What can hang from each mark:
B: D M Z
X: J Z
M: D P
V: K M T X
K: M
P: B D X
Z: K M
T: B V X
D: M P
J: B K M V X

Each row is shifted at random along 4 fixed directions that mean nothing.
Known rows, with every way that one mark hangs from another:
(V (M P) T): [-18.9  12.3   9.7  10.8  -2.1  11.2  -3.0 -16.1  -7.4  10.2  -2.4   4.0
  22.8  -9.4  13.7 -26.2  18.8  14.2  15.7  17.7  -6.7  10.4 -20.4 -17.6
  11.7   4.6   7.8  -3.3 -22.8  10.7 -15.8  -4.5  -5.2   6.9   9.9  -3.0
   3.7  -4.0   2.2  -4.4 -18.3 -33.9 -10.2]
(B (D (P X)) M (Z K)): [-26.9 -11.0  -7.0  -7.3  22.4 -16.4  -0.9   1.4 -25.0   1.6   2.8   6.0
  23.9 -17.7  -2.7 -22.9  20.8  11.9  38.2  27.4 -16.8 -16.7  20.9 -21.0
 -12.7   5.3 -13.0 -17.7 -13.7 -29.7  -4.3  15.5   4.6   0.7 -21.2 -13.0
   9.2 -50.9  17.8  -0.8 -15.1 -11.3  36.0]
(D (M (P B (X J Z)))): [-33.5  -1.8   1.9  14.7  -3.6  -6.5  -0.4 -16.9 -18.8   7.2  28.4  -6.0
 -18.0 -21.7  31.8 -26.4   4.3   5.4   5.0  23.9   9.5  -9.9 -25.6  -4.2
  -9.5  42.3  23.8 -17.4 -30.4  -0.8  22.0 -30.2 -30.9 -19.8  -1.2  -2.6
  51.3 -15.8 -21.2  15.5   7.3 -37.9  -5.3]
(V (K M) (T B) (X J)): [-68.4  -5.3  26.7 -26.6 -34.8 -27.2   2.3   7.3   5.2 -16.0  -0.7  -2.9
  13.8  -0.6 -14.8  13.8  10.6  15.2  -4.4  16.6 -15.2  21.3   8.1  -9.1
  14.7   0.9  -0.9 -29.2   0.9 -19.2 -25.5 -36.2 -19.0  26.4  -4.3   3.5
   2.0  39.1  -2.6  13.0 -15.8 -18.9   2.0]
(D M (P B (X J))): [-17.5   0.0   4.3  42.0 -11.9   0.5 -14.3  -7.1 -13.9  13.0   5.3   5.7
  -5.2 -13.5  10.3 -25.7  27.7   3.7   4.8  47.3 -23.4  12.6   0.9 -12.7
   0.6  20.8  10.9 -30.9 -15.8  -4.8  14.4 -14.8  -4.9   4.2 -12.5   5.8
  17.0 -11.4   7.0  -7.7   5.0 -31.9   9.6]
(K (M D (P X))): [-30.1  -6.8  22.3  19.0 -18.6  10.3  -1.8 -25.4 -11.1   6.6   2.9 -14.1
  -6.7  -3.3  13.4   0.8  24.6   8.3  -1.9  21.8 -13.5  37.3 -10.1  19.2
  14.4   9.7  -2.8 -21.6 -17.2   7.1  -1.6 -15.3 -22.9  26.8  -6.0  -0.8
  14.8  21.0  -9.9  -9.9 -14.9  -6.3  34.8]
(D M (P (B (Z K)))): [-26.7 -11.5  16.6 -16.5  -4.4 -34.6  11.9  -7.2 -43.0  -8.7   4.2   9.4
   3.1  -0.3   5.5  -7.8   4.7  12.2  19.0  16.8 -17.1 -11.6  21.7 -13.3
  -5.9 -11.3  -8.6 -27.4 -19.2 -12.5  -0.3  -3.9 -13.0  20.2 -13.0 -11.5
  10.4 -22.8   6.2 -10.7  -1.1   3.2  16.5]
(M D (P B)): [-22.8 -14.3   6.5  -9.6 -17.9   1.9   2.1 -26.1  -3.8   1.1  21.6 -27.8
  -7.6  -9.7  20.2 -12.0  14.2   8.0   8.1  12.6   2.2   1.1   4.4   3.0
  11.6  10.0   0.2  -0.5 -15.2   3.3  -4.1 -19.6 -27.9  19.8  10.7 -13.3
  13.0   8.3 -16.0  -4.5  -3.3   3.0  13.2]
(V K (M D P) (T B (X J))): [-77.1   2.5  -6.3 -23.8  -9.4   4.7   0.4 -16.9   9.7   7.2  16.6 -25.0
  30.4 -16.3  -0.6 -24.7  19.9   4.8   8.6  -6.1   0.1   0.4  -1.7 -11.8
  28.2  24.5  24.0   2.7 -30.5 -31.6 -24.6 -21.0 -36.2 -10.5   9.3 -17.7
  17.9  18.8 -17.2  10.8 -21.1 -42.2  -7.5]
(P B D X): [ -6.7 -45.8  -1.2   3.8 -22.7   4.4 -10.5   1.2   8.8   0.1  -3.1 -10.6
 -11.1 -14.2  -9.3 -31.4  34.6  14.5   4.7  40.8 -17.2   9.1  25.5 -41.6
   9.2  16.8 -14.3  -8.2   6.7  -9.5   4.1 -14.8  -6.4  19.6  -4.2   0.7
  -4.1   9.5   9.4  -2.8  -2.1   3.4  15.0]
(D M (P (X (J V)))): [-25.4  15.7  21.1   8.6   1.8 -24.1 -13.6   2.7 -14.1  12.6  14.0  -3.0
   7.0 -14.8  -4.5 -24.4  13.8  10.3  25.2  36.3  -7.2  -4.4  21.4 -11.5
   7.6  25.2  11.1 -21.2  -5.6 -24.7  15.7 -23.5  14.1  -1.5  -9.4  11.5
  -0.4 -23.3   9.2 -17.2  -8.7 -16.8  10.1]
(M (D (P B (X (J K V) Z)))): [-44.8 -15.5  19.5  12.1 -10.9 -26.1 -10.6  -6.8 -13.8  -2.1  12.5  -7.7
   5.2  -7.0  -4.7   0.8  17.5  14.9   4.9  57.5   0.2   6.6  12.4  -1.2
 -10.2   5.5   2.8 -41.6  -6.8 -15.8   3.1 -36.7  -5.0  26.1 -20.2  -0.6
  14.0   0.7  -2.6  -4.9  -3.9 -22.4  39.0]
(Z (K (M D))): [-26.8  -0.2  14.4 -12.4  -6.1  -9.4   8.6   2.4 -26.5  -8.0   4.4  -8.0
   9.2  -5.4  -8.4   9.2  14.5  -3.0   8.6  -4.8 -10.2  17.6   5.9  20.6
  17.0 -10.0 -10.0 -11.7  -1.5 -10.5 -13.2  -1.8 -11.9  11.7   7.4 -12.1
  -0.3  30.0  -9.8 -14.7 -24.6   9.0  25.9]
(T (V K) (X (Z (M (D P))))): [-23.0 -25.1  19.1  -1.1   2.1  -6.9   6.0 -13.3 -27.5 -12.5   4.4 -22.2
  14.2   9.4 -10.0 -10.7  14.8  -3.5  10.0   6.3 -14.5  20.8  34.8   4.5
   4.7  -5.9  -2.0 -28.8 -10.3 -13.6 -14.8   7.5 -24.1  19.2   0.3 -10.9
   8.7  12.6  10.3 -22.4 -15.0 -20.9  38.0]
(K (M (P B))): [-23.5 -20.3  -8.8  33.4  -1.0  24.1 -11.7   4.6 -29.5  12.4   9.1 -13.2
  -3.3 -10.1  14.1 -30.2  29.4 -10.8  12.8   6.4 -12.4  25.9  -6.9 -13.1
   9.6  18.4   2.0  -1.9 -27.8  -3.2   7.3   1.1  -3.1  -5.1  16.4  -1.1
   3.6   8.5  -0.5   5.1 -11.2 -22.8  -7.4]
(Z K (M (P B D (X J)))): [-15.0 -32.3   5.3 -40.0   0.6 -21.3   2.4 -29.8   9.2   3.4  10.8  16.0
   4.3 -12.4  11.8 -37.1  18.4  21.9  27.5  51.1   0.1 -34.1   1.7 -14.3
   4.9  43.0   8.5  -5.7  -9.6 -12.6   2.8 -22.7 -21.1   8.5 -18.7  -7.9
  44.6  -4.5 -19.6  -9.2 -14.4  -5.2  19.6]
(M D (P (X (J B K) Z))): [-60.0 -11.3   9.8 -13.1   1.9 -16.2  -9.6 -11.9   7.4   6.0  27.4 -22.4
   9.4 -19.8   4.8  -6.9  -1.8  13.7   8.7  20.9  36.0 -16.5   0.5   3.8
  -4.5  26.6  15.1 -13.5 -30.0  -8.6   7.0 -35.4 -18.8  -4.7  -2.3 -23.6
  17.3 -16.1 -12.8  11.8   1.2 -15.6  18.1]
(J (B (Z K)) (M (P D X))): [-41.4 -51.5  24.5   5.1  -7.2   5.4   1.7  -3.4 -29.6   9.1 -28.1   8.8
 -11.1  -1.8  11.3  -9.0  26.6  19.0  10.0  60.3 -10.2  27.8   2.5 -11.1
 -10.6   1.9 -16.6 -28.9  -8.5  11.9  -1.0  -5.7 -28.5  37.1 -21.0 -15.0
   1.8 -27.9  13.7  -3.5 -11.1  -6.2  40.7]
(D (M (P X))): [ -9.6   3.2   6.6  21.5   4.4   9.8 -10.1  -8.6  -6.8  18.0   9.3 -11.2
  10.9 -16.2  13.2 -39.1  20.9   8.2  27.0  14.3  -1.9   1.3   4.9 -16.7
   2.7  34.3  13.1  -4.1 -26.1  -8.1  17.3  -4.9  -2.6  -7.9   0.7  -3.5
   6.8 -29.6   5.5  -8.7  -5.8 -19.9  -1.8]
(K (M (D (P B)))): [-22.9  -6.1  -9.2   6.3  -5.0  -4.1  -9.2 -24.1 -14.4  11.1  30.8   0.5
  10.0 -17.3  15.4 -18.0  12.3  -1.0  12.7   0.8 -13.9  -4.4 -17.9  11.0
   2.9  14.4   6.6  -7.6 -41.9  -4.5  14.8 -14.8 -19.1 -11.8  -2.6  -2.6
  29.5   9.5 -17.1  -6.5  -7.1 -14.6   7.5]
(P (B M) D (X (J V) (Z K))): [-24.5 -29.0   5.2  -9.1  -2.3 -18.2   4.6  16.9 -20.6  -7.0  -4.8   8.3
  -7.6 -14.6  -0.8 -28.5  28.9  12.2  20.1  63.1 -10.7  -2.3   6.5 -25.4
  -8.1  22.7  -4.2 -23.2   9.9 -25.2  -2.8 -14.5  -8.8   8.5 -13.0   3.1
  26.5  -8.1  -2.8  14.1 -15.8 -22.5  30.2]
(D M (P (X (J K) Z))): [-37.7   5.6  47.9  16.9 -19.9 -34.5  -5.5  -0.4 -20.6 -13.2  -9.4   0.6
   5.7  12.2 -19.4   7.3  13.8  20.5  -1.0  49.1  -8.4  21.7  31.1 -12.9
   3.1 -14.8  -8.0 -58.9   1.5  -3.5  -4.0 -24.4  10.4  45.4 -17.7  -4.2
  -3.3  -6.8  19.7 -22.4   6.0 -10.3  41.8]
(V K M (T B) X): [-58.3 -11.0  19.1 -76.6 -29.7 -45.0  17.4  -9.1   1.4 -19.0  17.2  -7.8
  23.3 -20.3   1.4   3.9 -11.8  22.9  12.0 -24.5   3.7 -25.8  -5.5 -14.8
  -1.2  14.0   3.7  -7.1 -23.7 -23.4 -19.0 -40.5 -50.3   0.4  10.4  -4.1
  24.5  12.5 -22.0  26.2 -14.4 -16.8 -25.9]
(K (M (P D X))): [-24.0 -26.0  21.5 -37.4 -11.5 -18.0   4.9 -36.4   3.2   3.5  21.9   4.9
   1.4 -10.6  13.7 -18.2   2.9  22.3  13.7  14.8   2.1 -12.3 -18.8  -4.7
  11.2  41.9   4.7  -6.1 -28.2  -0.2  15.4 -36.1 -28.2   5.4  -8.8   1.2
  41.0   7.3 -28.0 -11.0  -7.0   6.8  15.8]
(P D (X J Z)): [-27.4 -14.3   4.9 -23.7  -6.8 -22.5  -6.0   2.0  13.7  -8.9  25.9 -15.1
 -10.7 -20.3 -15.0 -22.5   1.0  14.8   1.4  22.2  17.4 -25.7  23.3 -29.6
   9.2  22.4  -6.9  -5.2   8.5 -16.8   3.7 -34.5  -0.4  -9.7  -1.4  -5.1
  11.3   6.4  -1.6   3.4  -1.6   4.7  11.0]
(P D (X (J V))): [-27.6 -19.2  13.2 -43.9  -4.0 -30.1   0.1  -3.0   5.8  -0.5  25.8  -9.0
  -4.7 -24.6  -5.0 -16.2   0.3  15.6  15.6  27.1  13.6 -25.7   7.1 -14.2
   9.0  44.5   5.1   2.0  11.1 -24.0  13.3 -44.3  -7.6 -12.2   1.5   7.7
  20.1   6.6 -21.4  -4.7  -8.5   2.8   3.9]
(J (B D M) V (X (Z K))): [-42.5 -14.7  26.2   9.1   3.6  -7.9   4.9  20.1 -28.4   0.5 -29.1   4.9
  12.8  -2.6  -8.6  -5.2  37.8   8.8  24.1  64.8 -12.5  42.6   0.8 -14.1
  -8.9 -11.1 -10.5 -37.4  17.3  -3.7  -7.3  16.1   5.0  27.4  -3.5 -10.2
 -19.1 -48.0  31.8  -4.7  -8.3 -23.3  58.1]
(B (D (P (X J))) M (Z K)): [-37.6  -7.8  10.5  16.4   7.8  -5.8  16.7  -8.1 -51.7  -6.7  -7.0  14.6
  -3.6  -7.1  16.2  15.8  17.7  -0.9   3.1  52.6 -23.0  20.9 -22.0  16.2
 -17.6  -0.2  -9.5 -46.0   3.5  -2.9 -11.9   4.5 -21.2  15.5 -17.4  -8.0
  37.8 -17.9  -4.6  -1.5  -6.5 -31.6  49.1]
(V (M D (P B)) (X J)): [-46.8  18.8  14.0 -15.6 -30.7 -15.9  -4.1 -27.3  17.3   8.9  30.7 -11.8
  11.6 -29.3  30.5 -18.7   9.9  18.7  15.5  24.6   3.9  -8.4 -16.3   7.5
   8.7  29.1  11.9  -4.5 -24.8  -6.4 -14.6 -43.9 -29.3   6.1  -4.1  -3.9
  34.9  -4.6 -19.8  17.8  -8.3 -18.1   6.0]
(B (D (P (X (J V) (Z K)))) M): [-46.5 -11.3  11.2  -5.4  12.2 -21.7  12.3  26.7 -67.6 -13.3  11.8 -22.6
 -18.4 -15.3  -9.3   5.3   8.4 -12.8  13.9  31.6  -5.5   6.2  18.5   4.4
  -2.1   0.0 -18.5 -35.0  19.2 -34.4  -9.0  -7.4  -8.5   5.5   9.7  -5.3
   9.9 -10.9  -0.1   2.8 -21.9 -19.2  38.1]
(K (M D P)): [-12.9  15.7   2.0  46.7   4.2  33.3 -15.3 -20.0  -1.7  22.8   7.9   0.2
  25.1  -7.2  17.9 -28.8  35.0  -0.3  18.9  22.3 -10.8  33.5 -24.8  10.8
   8.7  14.7  14.1  -6.4 -31.0  10.9   1.6   5.3   3.0   1.4  -3.9  -5.6
   8.2   1.7  -0.3 -16.1 -17.3 -26.5  20.2]
(X (J B) (Z K)): [-40.8  -5.8  17.4 -22.4   0.7 -26.4  11.8  12.7 -23.6 -16.7  11.1  -7.4
  -9.3  -6.9  -4.6  10.7  -4.3  -0.6  -4.5  15.1  22.5  -6.1   3.0   0.5
   0.9 -10.1  -0.2 -20.2   6.8  -0.5 -13.0 -14.2 -17.0   1.2  12.7 -19.8
  -3.7   1.5   0.1   7.5  -3.5   0.3  15.7]
(X (J K) (Z (M (P D)))): [-16.5 -14.4  17.6  -1.7  12.6  -2.1   7.0 -33.0 -19.1  -0.7  12.0  19.7
  19.5   2.2  22.6 -15.5   2.8   7.8  15.1  39.1  18.8  -4.1 -48.5   8.3
 -19.9  31.0  16.0 -22.3 -21.5  21.2  11.7 -18.4 -15.9  -5.0  -1.3 -13.5
  61.5   0.5 -28.8 -16.8   0.7 -41.7  13.9]
(X (J B) (Z K (M D))): [-24.4  11.2 -13.1  14.2  23.0   1.7 -15.0   8.8  -1.7   9.4   7.2   2.0
  18.7 -18.0  -4.8 -31.1  22.1  -2.8  23.9  25.8  11.6  -6.2   3.6   2.2
  -4.5  -1.2   9.4  -5.7  -9.2  -7.9  -4.5  15.1   7.4 -22.1  -3.1 -22.3
  -1.1 -14.9  15.5   2.7 -20.6 -28.1  18.6]
(V K (M (P B)) (X J Z)): [-36.8  10.1  14.7  48.5 -15.6  16.4 -13.2   7.2  -6.8   5.0  -0.8  -0.4
  14.9 -12.8  17.3 -27.2  34.1   3.2   7.0  54.6  -2.9  31.6 -16.3 -19.2
 -17.8  14.7  11.0 -38.3 -19.8   1.3 -22.8 -10.8  -6.4  11.9  -8.6  -2.9
  13.0 -10.0  13.2  25.2 -10.0 -56.2   3.7]

Rows:
[-27.6  -6.4  21.7 -21.5  -3.7 -12.7  15.3 -49.2 -22.4  -4.8   9.8  -5.5
  -5.3   3.1  33.8   7.3  -1.1  17.4   9.6   9.4   2.9   2.8 -20.2  27.4
  -8.8   0.1  -4.6 -11.6 -19.9  19.4  -0.9  -7.8 -34.2  17.1  -4.5 -11.0
  43.1   0.8 -20.8  -7.5  -6.1  -8.3  24.7] | (B (Z (M D P)))
[ -8.2 -15.8  15.6  -1.4   6.1  11.5  10.5 -16.0 -24.9   6.1   4.9  17.0
  18.6  -0.4  11.0 -20.8  18.8  -0.3  19.4  26.1  -6.7  12.4 -26.4   2.6
   7.4  20.8   4.6 -12.2 -19.1   5.4  -1.6  -3.8 -13.6   9.2  -1.5 -11.1
  22.2   9.4 -15.9 -25.3 -19.5  -6.5  21.6] | (Z (K (M (P D))))
[-42.0 -11.6   8.4 -35.8 -11.8 -25.0 -11.0 -17.4   6.3   2.4  24.2  -7.9
   8.9 -14.4   1.6 -29.4  21.2  21.9  33.0  14.1  -7.1  -3.3  10.8 -22.1
  27.6  19.5   5.6   0.2 -15.9 -13.1   0.8 -20.3  -1.2  17.3  -0.8  -5.4
   8.4  -8.3  -8.3  -7.8  -8.7  10.6  18.8] | (K (M (P (B D))))
[-40.3   1.2  19.5   7.1   2.2 -11.2  -3.8 -11.3 -11.0  12.2  -2.5   9.8
  22.9  -6.8  18.3  -4.2  23.2  10.8  16.4  32.8  -4.3  19.7 -37.1   7.6
  -3.5  29.2  22.8 -10.9   1.5   0.0  14.0 -23.0 -17.2 -16.3  -4.4  10.2
  24.9 -12.8  -9.8 -11.4  -6.0 -40.6  12.9] | (T (X (J M V)))
[ -7.5 -31.2 -15.2  47.3  -4.4  20.9 -13.7  13.8 -32.1   7.4  -8.7 -16.2
  -8.7 -11.6   5.2 -31.0  39.6  -7.4  10.7  28.0 -31.3  18.2  21.9 -27.9
  -6.4   6.0 -18.9 -18.4 -18.1 -14.8   4.9  13.8  -2.2   5.6   5.4   3.0
  -2.5 -15.4  23.5  12.0  -5.4 -29.2   8.6] | (D (P (B M) X))
[-31.6 -14.5   6.2 -22.5 -16.5 -21.9  -8.3 -27.7  22.1  -1.6  29.2 -27.5
  -6.6 -16.0   8.3 -26.9  11.5  28.8  12.9  20.3  12.7 -25.1  27.4 -19.9
   6.8  14.1  -0.2  -4.5 -21.4 -11.3   0.2 -31.5 -21.2  17.9 -12.9 -11.7
  13.0 -12.3  -2.2   8.8  -3.9   9.8  25.3] | (M D (P B (X Z)))
[-13.4  10.7  11.9   8.6   1.2   6.8 -20.5  -3.3  28.9  13.9  12.3   7.0
  52.9 -20.0  -0.4 -64.2  26.8  22.5  42.4  40.0   9.7 -11.0   3.6 -46.5
 -14.1  30.2   9.5 -12.6 -34.3 -12.2 -11.7  -8.5  13.1  -1.8 -20.1 -10.3
   3.5 -39.3  21.7   4.4 -18.0 -30.3   4.3] | (V K (M (P D)) (X Z))
[ -1.3  24.3 -14.5  40.3  33.5  14.5  -9.1  11.5  -3.4   8.2  12.5  18.5
  35.9 -16.0   3.9 -33.2  22.0  -7.6  19.7  30.9  14.2  -9.3 -20.9 -11.9
 -16.5  14.4  23.3  -7.9  -7.6  -2.9  -3.4  10.6  18.0 -35.4  -4.8 -13.8
   6.1 -20.3  11.0  -3.1 -12.9 -39.9   4.5] | (X J (Z K))
[-20.3  -9.3 -13.9 -29.7  -8.4 -14.4  -0.4 -10.4  -0.1  -1.3  21.2 -17.6
   6.2 -24.5  16.6 -23.5  12.7  10.3  26.5  -9.1  -4.0 -23.7   2.4  -3.8
   1.2  20.0  -0.4  13.4 -24.4 -15.2   5.1  -8.1 -22.8 -14.0  13.1  -8.5
  30.5  -7.4 -19.0  16.2  -3.5  -8.5  -1.5] | (P (B (M D)))
[-23.2  -6.1   6.9  31.4 -29.0   8.6  -3.2 -14.6   1.5   0.4 -14.9  -0.3
 -12.9  -9.4  21.0  -2.8  42.8  12.7  -6.1  58.9 -29.3  37.0 -15.7   9.0
  -0.3   9.5   0.0 -29.2   2.0   8.0  -9.1  -9.1 -24.5  27.2 -11.9   4.5
  32.7  12.4  -7.3  11.6  -0.2 -31.9  37.4] | (P (B (M D)) (X J))
[-26.6  -4.5  11.0 -51.7  -0.9 -35.6  11.5 -18.7 -25.0 -11.7  28.9 -13.9
   6.1 -14.2   7.5  -2.9  -6.1   9.2  27.3  -7.2  -2.0 -26.3   2.9   0.2
   5.7   8.1  -9.9  -6.8 -11.7 -11.5   1.9 -12.7 -19.4   1.3  15.8 -10.1
  26.9 -20.7 -16.4  -9.7  -0.2   4.8  17.1] | (B (D P) M)
[-29.8 -18.5  19.7  21.1   0.3  11.1   0.3 -10.7 -11.4  12.5 -15.7  20.6
  13.1  -1.1  19.2 -20.8  24.7  10.9  17.8  77.3  -6.7  24.5 -15.0  -3.9
 -16.4   9.5  -5.6 -29.1  -5.1  10.4 -12.3  -0.5  -8.0  24.0 -26.6 -13.1
  12.2 -24.9  19.0  -1.1 -12.5 -26.7  35.7] | (V (X (J (B (Z K (M (P D)))))))
[-20.6  16.8   9.2  -2.7  -3.1 -15.3 -17.6 -19.2   8.9   9.1  22.4  -1.4
  28.4  -7.7  -8.0 -21.7  15.8  13.0  23.6   5.5 -10.4  -5.5  17.4  -0.9
  19.0  -1.6  -1.0  -7.4 -27.5 -10.3   0.7 -10.0  12.5   6.5 -10.9  -4.3
  -4.5  -0.9   7.8 -23.4 -14.6   6.7  24.6] | (K (M (D P)))
[-44.2  -6.2  19.0 -37.1  -2.3 -32.3   1.0   5.7 -10.2  -1.3  19.8 -12.4
  -6.1 -17.0   3.8   1.6  -3.6   7.1  12.0  14.2  21.1  -8.7  -3.2   0.2
   6.7  19.4  12.8  -1.8   3.2  -8.2   6.6 -30.6 -10.5  -9.8  18.2   0.6
  -1.1  -3.9 -12.1   5.8  -2.2  -3.0  -3.2] | (X (J B V))
[-10.8  -9.4  -3.7  31.0  -2.1  16.1  -9.5  -8.8 -14.8   9.1  16.1 -26.8
  -1.0 -15.9  -0.1  -9.9  17.5  -6.8   0.4  12.5  -8.2   7.4  16.3   3.8
   1.4   3.8 -11.7 -13.6 -12.5  -8.9   4.5  -5.8 -10.4   1.1   2.2  -7.3
  -4.5   3.7   7.5 -12.4 -10.0  -9.0  18.9] | (M (D (P X)))
[-13.9 -15.0 -14.8  22.9   2.2  -4.8 -30.4  -0.6  34.2  13.2  -5.7  11.1
  24.3 -17.4  -3.2 -50.8  42.9  32.7  28.1  44.3 -13.2  -7.8  29.8 -58.6
  -9.6  14.8   3.9  -2.3 -16.2 -16.5   5.4   3.2  25.4   1.4 -34.5   2.9
 -13.6 -40.1  36.6  12.9  -2.3 -12.8  11.5] | (P (B Z) X)
[-38.9 -19.4   9.1 -49.9  -9.9 -48.9  11.0   1.7 -22.8 -16.9  20.9 -10.4
 -10.0 -25.0  -7.7 -12.2   3.8  18.1  22.7   7.7  -1.8 -23.0  20.3 -18.2
   3.4  12.1  -1.8 -18.5   1.6 -28.9   7.0 -21.7 -28.8   5.3  -4.1 -14.3
  23.2 -16.9 -11.7   2.2  -5.3   8.0  22.1] | (P (B (D M)) (X (Z K)))
[-53.6 -45.2  35.0 -20.8 -12.4   2.2  19.7 -25.2 -20.7   1.2   5.4   8.1
   2.8   2.9  19.8  -0.8   9.1  -2.3  -4.7  33.0  -5.6  41.7 -40.9  18.2
  15.9  49.1  33.1 -28.5 -24.0   9.7  -3.3 -28.5 -57.4  13.6   3.4  -4.3
  48.1  28.1 -37.1 -12.2   0.5 -29.0  25.6] | (T (V (K (M (P D)))) (X (J B)))
[-69.3 -45.2  15.6 -30.5  14.8 -25.8   0.0   8.4 -50.9   2.0   0.9 -17.7
  -4.8 -10.3 -13.1   7.4   1.6  -2.2  21.9  19.6   0.7   8.0  22.6  -4.4
 -17.6   6.2 -19.4 -28.7  -5.5 -22.6  16.3   3.2  -5.1  -1.3   6.6  -9.6
  -4.7 -32.2  12.8  -4.1  -5.3 -18.4  15.6] | (J (B (D P) (Z M)) (V K) X)
[-23.3 -16.4 -12.7  24.6  12.4  32.0 -15.5 -12.6  14.7  25.4  14.2   6.4
  40.9 -21.6  16.0 -57.0  42.3   0.8  36.0  15.4 -13.5  19.7  -8.4  -3.5
   1.5  57.1  48.8  -1.4 -53.7 -18.1   2.6   1.6 -21.1 -10.9 -15.1  -2.4
  25.9  -8.7  -9.5   0.7 -24.1 -46.7  13.0] | (T B (V (K (M D (P X)))))
[-26.1  11.4 -11.3   6.8  38.9   2.7 -14.6  -9.7   0.8  18.9  17.2  17.6
  32.4 -20.5  11.7 -49.0  23.5   4.3  44.6  45.4  18.3 -14.9 -23.4  -8.6
  -8.4  23.5  29.6  -6.2 -18.8  -0.9   2.2  13.4   7.7 -23.7  -9.6 -24.6
  16.3 -49.7   8.5  -5.4 -16.6 -39.3  22.2] | (X (J (B D)) (Z K (M P)))
[-61.5 -30.3   5.9 -35.2   2.0 -28.8 -20.9  -3.8   2.7  13.6  10.9 -17.4
   9.6 -24.3   6.8 -29.1  19.3  33.3  45.2  26.3   5.6 -23.6  36.0 -17.7
 -14.5  34.7   4.6  -2.3 -29.6 -34.4  12.2 -25.1 -12.9   4.8 -24.6  -3.4
  13.9 -37.0  -4.8  16.2 -20.5 -11.6   7.0] | (J (M D (P (B Z) X)) (V K))
[ -5.1   3.6   8.4   4.1  19.2  -8.1 -10.3  -7.8  18.2   5.8   8.1   3.6
  33.7  -6.9  -3.7 -42.9  24.4  23.0  33.2  36.3  14.1 -24.6  24.8 -35.2
  -4.1  12.6   9.0  -9.2 -16.5 -13.8  -7.7   0.0  13.3   7.6 -23.2 -15.2
 -11.9 -42.1  25.6  -8.0 -18.1  -2.3  27.8] | (M (P (X (Z K))))
